Below are the code and all the weights of a small trained network. Each question names an input and a class and asks about switching units off, where a switched-off unit gives its printed mean instead of its output.

import numpy as np


def w(rows, s, z=0):
    codes = np.array(rows[::2]) - 128.0
    scale = np.full(codes.shape[1], s)
    scale[-1] = z or s
    return codes * scale


def f(y):
    return y / 2 * (1 + np.tanh(0.7978845608 * (y + 0.044715 * y**3)))


def log_softmax(a):
    a = a - a.max(-1, keepdims=True)
    return a - np.log(np.exp(a).sum(-1, keepdims=True))


def net(x, mask):
    res = np.array(x, float).reshape(1, 8) / 4 @ E
    y = f(res @ A[0][:, :-1].T + A[0][:, -1])
    res = res + np.where(mask, y, B[0][:, -1]) @ B[0][:, :-1]
    return log_softmax(res[-1] @ U[:, :-1].T + U[:, -1])


A, B = {}, {}
E = w([
[180,11,54,160,199,98,79,144,31],'x0',
[121,154,68,229,74,70,98,242,197],'x1',
[200,208,1,68,135,131,69,30,202],'x2',
[125,126,125,122,129,126,128,129,131],'x3',
[125,125,127,123,125,121,132,128,130],'x4',
[144,187,194,60,82,49,24,163,31],'x5',
[157,143,47,51,36,189,187,209,44],'x6',
[125,125,129,126,130,133,125,130,131],'x7',
],0.0099)
A[0] = w([
[107,130,153,126,175,89,135,81,136,66],'neuron 0',
[111,138,178,168,175,63,87,66,185,89],'neuron 1',
[157,109,101,158,125,145,169,134,138,43],'neuron 2',
[145,102,90,125,150,187,213,81,173,103],'neuron 3',
[156,143,59,79,68,167,171,180,77,42],'neuron 4',
[183,43,24,165,174,119,77,119,69,61],'neuron 5',
[136,141,133,141,162,100,106,125,172,64],'neuron 6',
[83,105,167,173,193,59,56,70,216,85],'neuron 7',
[157,129,66,79,71,177,115,130,130,96],'neuron 8',
[139,214,99,98,126,114,128,101,190,88],'neuron 9',
[126,140,164,175,194,87,56,85,160,85],'neuron 10',
[168,135,152,50,140,178,166,67,132,76],'neuron 11',
[108,127,63,188,153,197,188,92,198,123],'neuron 12',
[123,129,138,155,171,88,102,79,176,78],'neuron 13',
[104,110,125,104,145,145,168,77,87,56],'neuron 14',
[80,249,182,128,79,175,164,97,210,62],'neuron 15',
[154,130,41,67,60,193,202,196,84,71],'neuron 16',
[101,190,150,111,75,136,156,127,214,43],'neuron 17',
[222,113,10,124,157,90,73,71,120,113],'neuron 18',
[159,173,62,73,167,138,46,68,169,115],'neuron 19',
[126,100,207,66,184,175,143,41,78,2],'neuron 20',
[120,119,98,185,62,86,67,221,205,40],'neuron 21',
[77,79,231,179,136,138,177,199,96,95],'neuron 22',
[146,201,143,115,74,55,8,166,100,36],'neuron 23',
[113,191,183,129,109,126,181,132,138,24],'neuron 24',
[49,87,184,176,133,131,180,189,79,113],'neuron 25',
[101,129,68,199,129,160,142,162,171,103],'neuron 26',
[170,39,80,140,136,90,96,113,108,38],'neuron 27',
[157,118,98,164,123,86,113,178,153,52],'neuron 28',
[159,232,75,116,121,154,96,69,197,67],'neuron 29',
[174,170,193,67,91,44,32,126,56,63],'neuron 30',
[166,107,132,102,211,156,144,80,66,67],'neuron 31',
[126,131,86,187,117,91,93,195,156,39],'neuron 32',
[101,84,188,143,121,125,159,176,97,76],'neuron 33',
[112,69,57,158,178,155,200,141,187,49],'neuron 34',
[150,58,100,160,184,109,105,166,116,73],'neuron 35',
[140,207,68,223,92,72,95,204,167,55],'neuron 36',
[94,97,126,176,150,168,183,123,138,76],'neuron 37',
[101,164,120,113,86,165,165,144,136,81],'neuron 38',
],0.013,0.0075)
B[0] = w([
[181,173,114,182,88,148,128,142,176,162],'neuron 0',
[233,194,55,137,92,113,145,173,118,218],'neuron 1',
[135,142,150,92,114,114,108,104,170,152],'neuron 2',
[145,137,154,47,155,38,59,69,59,210],'neuron 3',
[243,198,65,217,89,96,113,169,128,211],'neuron 4',
[58,156,134,201,224,204,32,223,229,250],'neuron 5',
[177,140,116,126,87,162,128,152,108,159],'neuron 6',
[242,177,34,158,97,133,132,194,91,246],'neuron 7',
[182,119,36,167,91,79,198,167,125,187],'neuron 8',
[67,64,194,144,165,121,191,193,152,198],'neuron 9',
[227,192,58,156,102,97,151,180,117,214],'neuron 10',
[49,173,86,82,49,225,148,41,138,189],'neuron 11',
[144,138,173,18,171,13,67,89,110,233],'neuron 12',
[188,149,109,151,52,140,114,168,168,189],'neuron 13',
[112,120,108,68,74,188,123,102,88,158],'neuron 14',
[44,150,131,197,233,208,37,215,181,239],'neuron 15',
[253,203,29,176,86,101,120,197,95,242],'neuron 16',
[62,146,150,156,236,193,82,186,149,199],'neuron 17',
[48,18,218,174,148,81,248,199,128,253],'neuron 18',
[113,32,195,128,82,90,208,148,87,233],'neuron 19',
[51,174,99,90,43,201,169,43,87,199],'neuron 20',
[82,132,110,67,40,207,163,81,98,227],'neuron 21',
[110,50,179,134,128,78,245,182,106,245],'neuron 22',
[168,134,235,14,182,34,46,44,92,228],'neuron 23',
[95,154,132,129,188,165,77,190,140,173],'neuron 24',
[118,31,184,192,111,82,213,158,178,235],'neuron 25',
[117,135,152,80,87,122,76,25,111,196],'neuron 26',
[52,166,145,170,194,189,60,172,157,197],'neuron 27',
[76,153,101,94,68,179,134,92,93,176],'neuron 28',
[103,21,169,140,112,80,243,179,137,227],'neuron 29',
[151,149,183,38,213,47,44,45,139,231],'neuron 30',
[80,164,107,128,66,208,122,51,178,183],'neuron 31',
[64,141,102,125,54,198,151,27,100,196],'neuron 32',
[112,72,114,183,115,51,176,139,171,197],'neuron 33',
[164,158,188,27,193,41,95,62,80,212],'neuron 34',
[74,170,163,169,198,177,61,190,183,202],'neuron 35',
[78,144,111,86,2,223,146,45,143,235],'neuron 36',
[164,139,167,70,175,82,116,85,61,177],'neuron 37',
[152,134,116,174,126,141,82,161,196,175],'neuron 38',
],0.0092,0.02)
U = w([
[113,48,157,148,118,83,219,164,143,102],'0',
[250,180,39,150,98,120,124,166,141,222],'1',
[158,139,162,57,166,55,52,47,140,3],'2',
[52,148,121,170,196,197,52,194,154,151],'3',
[75,151,79,99,51,208,159,26,142,106],'4',
],0.012,0.0052)

Each question gives the input, the list of numbers given to net, and the class t.
The units are the neurons (one row each of A and B). Each row of codes is followed by its name. A weight is (code - 128) times the scale printed after its matrix; where a second scale follows, it is the last column's (A, B and U).
mask holds one flag per neuron, in row order. A switched-off neuron (its flag False) gives its mean, the last column of its row in B, instead of its output. The means were averaged over made-up inputs and are rounded, as every weight is.
A unit's drop is (log p(t) with every unit on - log p(t) with that unit switched off) / (log p(t) with every unit on - log p(t) with every unit switched off).
The circuit of an input: a set's keep is (log p(t) with only the set's units on - log p(t) with every unit switched off) / (log p(t) with every unit on - log p(t) with every unit switched off). Starting from the 12 units with the biggest drops (on a tie, the unit counted first), units are removed one at a time, each time the one whose removal leaves the highest keep (on an exact tie, the one counted first), for as long as the keep stays at least 0.8.
units of the circuit, in order: the units of the circuit, biggest drop first
most important unit: the unit with the biggest drop
top k neurons: the k neurons with the biggest drops, biggest first
drop of u: that unit's drop, to one decimal
input [-2,-3,-2,-8,2,-7,7,-6], class 1: top 4 neurons => [neuron 16; neuron 4; neuron 23; neuron 30]
input [8,6,-3,-4,2,-8,-6,3], class 2: top 3 neurons => [neuron 34; neuron 12; neuron 26]
input [7,-5,0,-5,4,-7,-2,0], class 2: most important unit => neuron 34
input [8,3,0,6,5,6,7,2], class 3: top 2 neurons => [neuron 5; neuron 27]
input [-4,3,-1,2,-7,-6,6,-4], class 1: top 3 neurons => [neuron 16; neuron 4; neuron 23]
input [-2,-8,-2,3,0,-5,-8,-6], class 1: top 4 neurons => [neuron 7; neuron 1; neuron 10; neuron 36]
input [3,4,5,2,-7,-7,-3,2], class 2: top 2 neurons => [neuron 12; neuron 34]
input [-4,3,4,5,-5,7,5,7], class 2: top 2 neurons => [neuron 23; neuron 30]
input [4,-4,-3,6,4,4,3,-3], class 2: top 4 neurons => [neuron 30; neuron 15; neuron 18; neuron 36]
input [-4,5,7,-7,-2,-8,-8,8], class 1: top 2 neurons => [neuron 7; neuron 1]
input [8,-6,0,6,-5,-2,-7,-2], class 3: top 4 neurons => [neuron 5; neuron 27; neuron 35; neuron 16]
input [7,-1,6,1,-1,1,-1,-1], class 3: top 3 neurons => [neuron 5; neuron 27; neuron 22]
input [6,2,-3,7,-3,-6,6,8], class 1: top 3 neurons => [neuron 16; neuron 4; neuron 23]
input [-4,8,4,4,-5,6,1,-4], class 4: units of the circuit, in order => [neuron 36]
input [3,-3,2,3,4,0,0,-8], class 3: top 2 neurons => [neuron 36; neuron 21]
input [4,-6,8,-6,-7,6,-7,3], class 0: top 2 neurons => [neuron 18; neuron 19]
input [-6,6,8,-8,-2,1,5,2], class 0: drop of neuron 29 => 0.6
input [2,8,-7,-7,6,-4,0,6], class 4: drop of neuron 36 => 0.5
input [-1,3,3,5,6,-5,-8,6], class 1: drop of neuron 14 => 0.0
input [-5,-7,2,5,-8,2,-3,8], class 4: most important unit => neuron 20
input [8,-3,8,2,7,8,6,-4], class 0: drop of neuron 34 => 0.2
